Below are the code and all the weights of a small trained network. Each question names an input and a class and asks about switching units off, where a switched-off unit gives its printed mean instead of its output.

import numpy as np


def w(rows, s, z=0):
    codes = np.array(rows[::2]) - 128.0
    scale = np.full(codes.shape[1], s)
    scale[-1] = z or s
    return codes * scale


def f(y):
    return np.maximum(y, 0)


def log_softmax(a):
    a = a - a.max(-1, keepdims=True)
    return a - np.log(np.exp(a).sum(-1, keepdims=True))


def net(x, mask):
    res = np.array(x, float).reshape(1, 6) / 4 @ E
    y = f(res @ A[0][:, :-1].T + A[0][:, -1])
    res = res + np.where(mask, y, B[0][:, -1]) @ B[0][:, :-1]
    return log_softmax(res[-1] @ U[:, :-1].T + U[:, -1])


A, B = {}, {}
E = w([
[126,214,111,70,130],'x0',
[184,86,92,54,170],'x1',
[242,78,123,158,89],'x2',
[88,75,91,97,32],'x3',
[80,2,200,152,141],'x4',
[57,92,12,131,173],'x5',
],0.0071)
A[0] = w([
[142,137,245,190,176,160],'neuron 1',
[76,131,169,77,56,136],'neuron 2',
[98,164,98,102,171,141],'neuron 3',
[185,124,159,52,181,254],'neuron 4',
[217,114,130,193,83,137],'neuron 5',
[184,69,79,223,49,178],'neuron 6',
[151,88,135,85,135,157],'neuron 7',
[127,179,132,31,62,228],'neuron 8',
[149,109,118,171,100,157],'neuron 9',
[192,202,116,80,151,103],'neuron 10',
[214,81,116,120,136,160],'neuron 11',
[182,121,118,146,44,143],'neuron 12',
[133,64,189,121,187,174],'neuron 13',
[213,136,126,167,105,195],'neuron 14',
[96,114,240,170,129,150],'neuron 15',
[32,123,49,188,174,194],'neuron 16',
[2,127,86,175,38,200],'neuron 17',
[54,219,56,97,183,230],'neuron 18',
],0.011,0.0032)
B[0] = w([
[102,182,189,251,145,240],'neuron 1',
[91,151,177,71,106,184],'neuron 2',
[108,127,78,126,160,183],'neuron 3',
[229,143,91,141,117,219],'neuron 4',
[98,115,88,192,61,224],'neuron 5',
[128,36,134,155,48,255],'neuron 6',
[181,115,133,127,115,176],'neuron 7',
[104,216,136,34,86,221],'neuron 8',
[129,94,123,155,101,178],'neuron 9',
[130,216,67,88,107,215],'neuron 10',
[180,101,69,155,96,214],'neuron 11',
[111,124,108,149,75,207],'neuron 12',
[227,122,129,146,163,222],'neuron 13',
[111,151,69,138,62,216],'neuron 14',
[135,159,230,191,183,230],'neuron 15',
[76,39,101,114,209,229],'neuron 16',
[114,67,227,8,154,236],'neuron 17',
[55,133,27,108,191,255],'neuron 18',
],0.021,0.0085)
U = w([
[145,104,182,148,209,6],'0',
[136,211,65,98,118,129],'1',
[118,206,179,245,152,155],'2',
[103,75,67,191,21,129],'3',
[254,95,93,141,157,144],'4',
[38,83,16,123,218,222],'5',
[99,21,132,113,99,39],'6',
[65,149,153,55,83,150],'7',
],0.0076,0.0023)

Each question gives the input, the list of numbers given to net, and the class t.
The units are the neurons (one row each of A and B). Each row of codes is followed by its name. A weight is (code - 128) times the scale printed after its matrix; where a second scale follows, it is the last column's (A, B and U).
mask holds one flag per neuron, in row order. A switched-off neuron (its flag False) gives its mean, the last column of its row in B, instead of its output. The means were averaged over made-up inputs and are rounded, as every weight is.
A unit's drop is (log p(t) with every unit on - log p(t) with that unit switched off) / (log p(t) with every unit on - log p(t) with every unit switched off).
The circuit of an input: a set's keep is (log p(t) with only the set's units on - log p(t) with every unit switched off) / (log p(t) with every unit on - log p(t) with every unit switched off). Starting from the 12 units with the biggest drops (on a tie, the unit counted first), units are removed one at a time, each time the one whose removal leaves the highest keep (on an exact tie, the one counted first), for as long as the keep stays at least 0.8.
circuit, biggest first: the units of the circuit, biggest drop first
top k neurons: the k neurons with the biggest drops, biggest first
drop when u is switched off: that unit's drop, to one decimal
input [2,7,6,-2,2,2], class 4: circuit, biggest first	(neuron 4)
input [-5,-1,0,4,-3,5], class 6: top 3 neurons	(neuron 17; neuron 6; neuron 10)
input [3,-3,4,-1,-4,2], class 1: circuit, biggest first	(neuron 6; neuron 10)
input [3,8,3,-7,0,3], class 4: top 3 neurons	(neuron 4; neuron 8; neuron 11)
input [-5,-6,3,1,3,-1], class 2: top 2 neurons	(neuron 15; neuron 1)
input [5,-1,-4,-5,6,1], class 2: top 3 neurons	(neuron 1; neuron 15; neuron 17)
input [5,-5,-1,4,-1,1], class 7: top 2 neurons	(neuron 17; neuron 8)
input [5,8,-6,-4,4,-5], class 4: top 3 neurons	(neuron 4; neuron 13; neuron 14)
input [-5,-5,-6,6,7,-8], class 2: top 3 neurons	(neuron 1; neuron 15; neuron 16)
input [7,-5,-4,8,-8,3], class 5: top 3 neurons	(neuron 18; neuron 16; neuron 3)
input [8,-8,-2,4,6,-3], class 7: top 2 neurons	(neuron 17; neuron 2)
input [-1,1,5,-6,2,4], class 4: top 3 neurons	(neuron 13; neuron 12; neuron 18)
input [1,8,-3,-2,5,-7], class 4: top 3 neurons	(neuron 4; neuron 13; neuron 7)
input [-7,-6,-3,0,-4,2], class 5: circuit, biggest first	(neuron 16)
input [7,5,-4,4,-2,-7], class 1: drop when neuron 17 is switched off	0.1
input [1,-7,-3,8,3,-5], class 7: drop when neuron 8 is switched off	0.0
input [6,-8,-4,4,3,-7], class 7: drop when neuron 17 is switched off	1.2
